Below is a small trained network, with its code and all its weights. Each question gives an input and a target symbol and asks what happens when units are switched off, that is, made to give their printed mean instead of their output.

import numpy as np


def w(rows, s, z=0):
    codes = np.array(rows[::2]) - 128.0
    scale = np.full(codes.shape[1], s)
    scale[-1] = z or s
    return codes * scale


def norm(h):
    return h / np.sqrt((h * h).mean(-1, keepdims=True) + 1e-5)


def f(y):
    return np.maximum(y, 0)


def softmax(a):
    e = np.exp(a - a.max(-1, keepdims=True))
    return e / e.sum(-1, keepdims=True)


def log_softmax(a):
    a = a - a.max(-1, keepdims=True)
    return a - np.log(np.exp(a).sum(-1, keepdims=True))


def net(x, mask):
    ids = ['ΛΣδζμξπτφψω'.index(c) for c in x.split()]
    T = len(ids)
    res = E[ids] + P[:T]
    u = 0
    for l in range(3):
        r = norm(res)
        for j in range(2):
            rows = slice(3 * j, 3 * j + 3)
            q, k, v = (r @ M[l][rows].T for M in (Q, K, V))
            z = softmax(np.where(np.tri(T) > 0, q @ k.T / 3**0.5, -1e9)) @ v
            o = O[l][rows]
            res = res + np.where(mask[u + j], z, o[:, -1]) @ o[:, :-1]
        u += 2
        y = f(norm(res) @ A[l][:, :-1].T + A[l][:, -1])
        res = res + np.where(mask[u : u + 8], y, B[l][:, -1]) @ B[l][:, :-1]
        u += 8
    return log_softmax(norm(res)[-1] @ U[:, :-1].T + U[:, -1])


Q, K, V, O, A, B = {}, {}, {}, {}, {}, {}
E = w([
[103,148,118,142,197],'Λ',
[141,113,144,138,203],'Σ',
[198,164,158,120,96],'δ',
[249,120,95,151,144],'ζ',
[123,161,147,141,181],'μ',
[140,180,104,128,82],'ξ',
[148,108,93,13,3],'π',
[195,146,39,158,120],'τ',
[58,79,39,95,139],'φ',
[176,44,235,70,198],'ψ',
[91,144,169,122,189],'ω',
],0.0044)
P = w([
[126,129,185,254,48],'0',
[166,184,79,112,135],'1',
[173,162,82,93,150],'2',
[163,151,84,64,145],'3',
[153,147,93,47,156],'4',
[153,137,87,31,162],'5',
[149,117,98,25,172],'6',
[151,125,105,15,170],'7',
],0.002)
Q[0] = w([
[227,158,41,41,19],'0.h0',
[154,177,80,1,156],'0.h0',
[113,80,118,163,11],'0.h0',
[115,65,150,74,151],'0.h1',
[176,157,63,57,180],'0.h1',
[120,61,165,118,68],'0.h1',
],0.0078)
K[0] = w([
[115,53,104,1,129],'0.h0',
[85,67,166,83,75],'0.h0',
[156,188,95,71,177],'0.h0',
[119,143,84,102,91],'0.h1',
[130,107,165,115,71],'0.h1',
[126,155,66,83,165],'0.h1',
],0.01)
V[0] = w([
[54,147,106,51,65],'0.h0',
[244,253,189,118,163],'0.h0',
[11,200,16,154,148],'0.h0',
[164,190,96,157,144],'0.h1',
[156,85,182,174,132],'0.h1',
[164,242,103,159,212],'0.h1',
],0.0025)
O[0] = w([
[121,64,99,70,62,88],'0.h0',
[88,253,138,84,149,216],'0.h0',
[43,62,91,210,70,10],'0.h0',
[78,141,127,186,137,226],'0.h1',
[104,114,207,173,114,174],'0.h1',
[107,135,139,238,84,254],'0.h1',
],0.003,0.00067)
A[0] = w([
[199,92,73,145,181,106],'0.n0',
[26,136,121,79,170,66],'0.n1',
[80,214,163,135,47,61],'0.n2',
[42,2,45,135,90,254],'0.n3',
[49,185,58,120,134,102],'0.n4',
[86,100,168,121,141,87],'0.n5',
[92,194,102,233,133,145],'0.n6',
[176,62,194,82,182,173],'0.n7',
],0.003,0.0018)
B[0] = w([
[87,123,175,120,93,201],'0.n0',
[175,124,140,169,139,172],'0.n1',
[85,147,118,103,76,154],'0.n2',
[254,74,103,155,149,250],'0.n3',
[125,67,127,138,126,185],'0.n4',
[122,127,109,99,119,137],'0.n5',
[103,91,88,82,142,217],'0.n6',
[70,124,62,142,108,249],'0.n7',
],0.0045,0.0018)
Q[1] = w([
[72,117,122,135,168],'1.h0',
[141,132,139,124,109],'1.h0',
[142,125,107,134,106],'1.h0',
[200,131,100,156,2],'1.h1',
[118,84,126,143,165],'1.h1',
[172,156,118,140,66],'1.h1',
],0.0073)
K[1] = w([
[118,161,168,147,164],'1.h0',
[135,107,113,114,117],'1.h0',
[137,118,130,142,101],'1.h0',
[147,90,55,1,160],'1.h1',
[147,114,118,207,127],'1.h1',
[144,113,98,55,134],'1.h1',
],0.0082)
V[1] = w([
[146,122,196,67,182],'1.h0',
[160,113,249,49,138],'1.h0',
[82,139,135,110,83],'1.h0',
[168,167,135,114,218],'1.h1',
[66,197,54,99,97],'1.h1',
[193,146,219,137,3],'1.h1',
],0.002)
O[1] = w([
[77,84,87,182,91,172],'1.h0',
[63,41,68,199,128,59],'1.h0',
[174,106,94,127,215,4],'1.h0',
[221,133,81,64,67,250],'1.h1',
[6,119,178,101,69,120],'1.h1',
[155,166,196,209,27,67],'1.h1',
],0.0016,0.00044)
A[1] = w([
[173,50,96,90,244,94],'1.n0',
[74,246,101,108,204,108],'1.n1',
[48,80,172,108,66,86],'1.n2',
[176,110,149,143,122,5],'1.n3',
[173,53,139,126,31,81],'1.n4',
[105,29,162,187,37,142],'1.n5',
[204,9,65,168,183,104],'1.n6',
[183,101,159,6,108,32],'1.n7',
],0.0025,0.002)
B[1] = w([
[43,203,151,97,48,250],'1.n0',
[93,6,156,144,24,246],'1.n1',
[91,31,180,181,139,132],'1.n2',
[82,102,136,146,101,128],'1.n3',
[229,49,116,173,140,174],'1.n4',
[115,60,105,160,178,158],'1.n5',
[46,195,219,99,84,230],'1.n6',
[121,131,78,197,119,176],'1.n7',
],0.0023,0.002)
Q[2] = w([
[49,110,186,114,213],'2.h0',
[136,97,102,163,151],'2.h0',
[123,131,178,126,169],'2.h0',
[197,166,75,165,10],'2.h1',
[196,200,107,68,148],'2.h1',
[176,88,52,125,57],'2.h1',
],0.013)
K[2] = w([
[86,150,175,194,154],'2.h0',
[154,68,81,171,146],'2.h0',
[132,143,163,147,148],'2.h0',
[135,118,98,4,145],'2.h1',
[176,60,179,71,128],'2.h1',
[138,52,61,58,138],'2.h1',
],0.012)
V[2] = w([
[116,118,154,100,149],'2.h0',
[142,208,160,115,163],'2.h0',
[123,111,161,105,140],'2.h0',
[137,74,239,64,120],'2.h1',
[193,115,98,148,111],'2.h1',
[103,169,109,137,3],'2.h1',
],0.0074)
O[2] = w([
[155,131,112,152,94,107],'2.h0',
[177,189,168,174,126,78],'2.h0',
[165,136,85,143,94,108],'2.h0',
[191,123,219,107,2,181],'2.h1',
[190,122,72,85,157,251],'2.h1',
[83,208,39,138,90,184],'2.h1',
],0.0057,0.0011)
A[2] = w([
[99,2,89,153,152,71],'2.n0',
[137,172,113,114,192,116],'2.n1',
[104,101,67,131,81,220],'2.n2',
[53,100,134,190,160,106],'2.n3',
[144,122,231,181,147,15],'2.n4',
[112,152,152,232,212,187],'2.n5',
[124,13,141,138,141,254],'2.n6',
[83,83,54,132,170,99],'2.n7',
],0.0065,0.0027)
B[2] = w([
[167,178,131,247,104,210],'2.n0',
[149,96,165,188,99,172],'2.n1',
[169,39,96,80,113,221],'2.n2',
[105,163,169,51,127,179],'2.n3',
[61,2,45,120,128,171],'2.n4',
[166,110,146,40,144,206],'2.n5',
[125,170,83,223,110,253],'2.n6',
[130,153,207,190,93,219],'2.n7',
],0.0061,0.0044)
U = w([
[88,150,205,208,175,222],'Λ',
[124,11,149,103,198,153],'Σ',
[167,255,129,137,69,86],'δ',
[244,142,147,94,224,44],'ζ',
[78,140,177,26,152,253],'μ',
[27,168,51,127,70,89],'ξ',
[186,83,48,26,88,168],'π',
[104,146,54,122,230,219],'τ',
[184,83,63,252,105,3],'φ',
[196,86,228,121,46,63],'ψ',
[28,64,146,150,50,90],'ω',
],0.0083,0.0016)

Each question gives the input, a string of symbols that net reads in full, and the target symbol t.
The units are the heads (3 rows each of Q, K, V and O) and the neurons (one row each of A and B). Each row of codes is followed by its name. A weight is (code - 128) times the scale printed after its matrix; where a second scale follows, it is the last column's (O, A, B and U).
mask holds one flag per unit, layer by layer, with each layer's heads first. A switched-off unit (its flag False) gives its mean, the last column of its rows in O or B, instead of its output. The means were averaged over made-up inputs and are rounded, as every weight is.
A unit's drop is (log p(t) with every unit on - log p(t) with that unit switched off) / (log p(t) with every unit on - log p(t) with every unit switched off).
The circuit of an input: a set's keep is (log p(t) with only the set's units on - log p(t) with every unit switched off) / (log p(t) with every unit on - log p(t) with every unit switched off). Starting from the 12 units with the biggest drops (on a tie, the unit counted first), units are removed one at a time, each time the one whose removal leaves the highest keep (on an exact tie, the one counted first), for as long as the keep stays at least 0.8.
circuit, biggest first: the units of the circuit, biggest drop first
most important unit: the unit with the biggest drop
top k neurons: the k neurons with the biggest drops, biggest first
k most important neurons of layer l: the k neurons of layer l with the biggest drops, biggest first
heads that matter: for each layer, one digit per head in row order, 1 if its drop is at least 0.15 and else 0, layers parted by /
drop when u is switched off: that unit's drop, to one decimal
input ζ δ Σ, target ζ: most important unit : 0.h0
input δ ξ φ φ ω, target δ: circuit, biggest first : 2.h1, 0.h0
input τ μ ω ω ψ, target τ: heads that matter : 00 / 00 / 01
input π Λ μ, target π: heads that matter : 01 / 00 / 00
input ζ Λ Λ, target ζ: circuit, biggest first : 2.n5, 2.h0
input Σ Λ ζ Σ, target Σ: heads that matter : 10 / 00 / 11
input ζ Σ Λ τ ω, target ζ: circuit, biggest first : 0.h0, 2.h0, 2.h1
input δ μ Σ ω Λ ζ ω, target δ: circuit, biggest first : 2.h1, 2.h0
input ψ δ π τ, target π: heads that matter : 00 / 00 / 01
input Σ δ μ, target Σ: circuit, biggest first : 2.h1, 2.n4, 0.h0
input Σ μ Λ μ Σ Λ ζ, target ζ: heads that matter : 10 / 01 / 11
input ξ δ δ, target δ: heads that matter : 00 / 00 / 11
input ω μ ζ φ τ ψ, target ω: 2 most important neurons of layer 0 : 0.n6, 0.n3
input ξ τ Λ δ δ Λ ζ ψ, target ξ: circuit, biggest first : 2.h1
input ψ δ Σ ψ Λ ψ ω, target ψ: heads that matter : 10 / 00 / 01
input ω δ ξ, target ξ: circuit, biggest first : 2.h1, 0.n3
input δ ω Λ, target δ: circuit, biggest first : 0.h0, 2.h1
input ω ξ ω, target ω: circuit, biggest first : 2.h1, 2.n4
input φ π π μ φ, target φ: top 2 neurons : 2.n0, 0.n3
input ψ μ Λ δ Λ Σ φ, target φ: top neuron : 0.n3
input ψ ξ Λ, target ψ: drop when 2.h1 is switched off : 0.5
input ω Λ ω π Λ, target ω: drop when 2.h1 is switched off : 0.5
input δ Λ ξ ζ π ω δ Σ, target δ: drop when 2.n2 is switched off : 0.0
input δ ω π ζ ω ψ Σ, target δ: drop when 2.h0 is switched off : 0.5
